arr = [-52.9  -0.4  68.9  15.4]
Read off the entry just left of 68.9.
-0.4
Read off the maximum.
68.9

[[ 28.8   0.9  18.6   6.7 -15.3 -36.4 -35.4 -32.8  23.5  -1.3]
 [-11.1   8.5  -1.5   0.6   6.9   5.6   4.0  -1.7  -6.0  -2.6]
 [-12.2  13.2  -6.5   4.1   8.2  10.3   8.8  -7.9  -3.9  -1.5]
 [-12.0   6.9  -4.1  -1.5   2.5  11.5   9.8 -14.4  -6.1  -2.9]
 [-11.5  -5.1  -8.7   1.3  -0.5   7.2   7.2   0.5  -7.7  -4.5]
 [ -1.3 -25.1   8.9 -13.4   9.0 -23.3 -20.1  73.2 -15.6 -16.8]
 [-14.2 -12.3 -25.2  -8.1  -4.9  45.4  46.3  -1.3 -10.4   6.0]
 [-11.6  25.2  -2.7  -1.2  18.8   5.4   3.0  -2.1  -2.6 -11.6]
 [-10.5  18.6  -2.2   0.9  11.4   7.5   5.1  -8.4  -2.6  -3.8]
 [ 44.1  -4.9   6.7 -20.9   1.4 -14.0 -13.9  29.4  35.1  24.8]
 [-13.0 -18.4 -15.8  48.6 -20.5  21.8  25.9   0.8 -19.2   7.9]
 [ 24.1 -47.2  49.0  -0.3 -45.2 -10.5 -12.8   4.6 -15.9  43.0]
 [-16.3  32.6 -10.1  19.4   8.7  26.4  23.5 -37.4  -0.3   5.8]
 [ -8.6 -29.6 -17.9  60.9 -34.0  27.3  32.9  -5.9 -19.6  17.4]]
Give the entry in the top-left corner.
28.8
The largest entry in the last column -> 43.0
The smallest entry in the last row: -34.0
The largest entry in the first column: 44.1
The 2nd-last entry, reading row by row -> -19.6
The third smallest entry: -37.4
Give the 2nd smallest entry.
-45.2
The entry in the top-right corner: -1.3
Give the bottom-left entry.
-8.6
Give the entry directly below -23.3.
45.4
Give the largest entry in the last row.
60.9
Give the entry in the bottom-right corner.
17.4
The entry just right of the largest entry -> -15.6
Give the first entry of the largest entry's row.
-1.3
Give the smallest entry in the first column.
-16.3
Give the third largest entry.
49.0
Give the third entry, reading row by row.
18.6
Give the entry directly above 18.8.
-4.9
Give the entry just right of -20.1.
73.2
Give the fourth entry, reading row by row.
6.7
The smallest entry in the first row is -36.4
The entry directly below -45.2 is 8.7
Give the smallest entry in the last column.
-16.8
Give the third entry on the main diagonal.
-6.5
The top entry of the column that holds the smallest entry is 0.9
Give the third entry on the diagonal from the top-right corner.
-7.9
The bottom entry of the column that holds the smallest entry is -29.6
Give the entry just right of -11.5.
-5.1
Give the third-last entry, reading row by row.
-5.9
The first entry in the row that holds the smallest entry -> 24.1

((-64.7, -18.6, -12.4, 16.9, -39.4, 49.3), (64.2, 16.3, 15.9, -12.8, 37.9, -46.5), (-61.6, -24.1, -13.7, 22.4, -41.9, 51.2), (-13.3, 12.8, 20.5, 43.6, 1.2, -28.6), (-15.9, 11.9, 22.8, 44.3, -3.8, -28.4), (13.3, -13.9, -25.3, -42.2, 4.0, 30.5), (-17.4, 14.9, 20.1, 42.9, -3.3, -31.2), (-63.6, 22.4, -32.1, -3.0, -25.0, 21.5), (64.1, -20.8, 28.1, -3.0, 25.3, -26.2))
What is the entry just right of -25.3? -42.2
What is the entry just left of -31.2? -3.3
The entry just left of -12.4 is -18.6
What is the entry just left of 16.9? -12.4
The entry just left of 28.1 -> -20.8
The entry just left of 11.9 -> -15.9
What is the entry just left of -13.7? -24.1
The entry just left of -26.2: 25.3
The entry just right of the largest entry is 16.3
What is the minimum? -64.7
What is the entry just right of -42.2? 4.0

M = [[4.3, 5.6, -15.6, 25.6, 22.4, 27.6, 28.8, 6.1, 39.7, -5.9, 0.6, -5.6], [8.0, -0.5, 6.0, 0.4, -0.2, 13.8, 12.9, 22.8, 24.2, -7.5, 22.1, 7.3], [6.4, 3.6, 9.0, -14.0, -2.9, -7.3, -2.8, -8.8, -2.6, -13.9, 17.3, 2.3], [11.6, 17.2, -14.8, 26.6, 0.4, 0.5, -5.1, -23.6, -34.6, 7.0, 2.2, -15.5], [-10.4, -11.5, -3.9, 5.4, 30.8, 17.6, 20.5, 1.6, 13.8, 2.3, -0.7, 2.2], [-21.1, -18.7, 36.4, -58.5, 18.1, 12.0, 19.5, -13.0, 37.4, 22.7, -32.8, -12.5]]
Which number is the entry just left of the largest entry?
A: 6.1
The largest entry -> 39.7
Which number is the entry just right of 36.4?
A: -58.5
The entry just right of -34.6 -> 7.0
The entry just right of -2.6 is -13.9
Which number is the entry just right of the largest entry?
A: -5.9
Which number is the entry just left of the smallest entry?
A: 36.4
Which number is the entry just right of 8.0?
A: -0.5
The entry just left of -12.5 is -32.8

Questions about the array below.
1) The last entry, reading row by row?
2) The bottom-left entry?
3) The largest entry in the last row?
4) The entry in the top-right corner?
5) The bottom entry of the column that holds the largest entry?
6) The first entry, reading row by row?
7) The second-last entry, reading row by row?
8) The second entry, reading row by row?
[[-2.1  1.9  1.6  1.7 -1.8  2.0  1.5 -2.2 -2.2 -1.7 -2.2 -1.9 -2.3]
 [-1.3  0.9  1.4  1.1 -1.6  0.9  1.0 -1.2 -1.1 -1.1 -1.1 -1.4 -1.4]
 [-1.6  1.1  0.5  1.0 -1.1  0.9  0.6 -1.3 -1.6 -1.4 -1.5 -0.9 -1.3]
 [ 0.3 -0.7 -0.7 -0.8  0.9 -0.9 -0.7  0.8  0.8  0.6  0.2  0.7  0.6]
 [ 1.4 -1.7 -2.0 -1.3  1.2 -1.7 -1.6  1.1  1.5  1.4  1.5  1.6  1.6]
 [ 0.4 -0.5 -0.3 -0.7  0.3 -0.8 -0.4  0.6 -0.3  0.1  0.4  0.3  0.6]
 [ 0.5 -0.6 -0.5 -0.4  0.7 -0.5 -0.7  0.4  0.4  0.3 -0.4  0.2  0.7]
 [ 1.3 -1.7 -2.1 -1.7  1.6 -1.6 -1.8  1.8  1.4  1.7  1.7  1.7  1.4]
 [ 1.6 -1.4 -1.8 -1.2  1.4 -1.5 -1.8  1.5  1.5  1.8  1.1  1.1  1.5]
 [ 1.2 -1.1 -1.2 -1.5  0.7 -1.1 -1.6  0.6  0.9  1.0  1.6  1.2  1.2]]
1) 1.2
2) 1.2
3) 1.6
4) -2.3
5) -1.1
6) -2.1
7) 1.2
8) 1.9
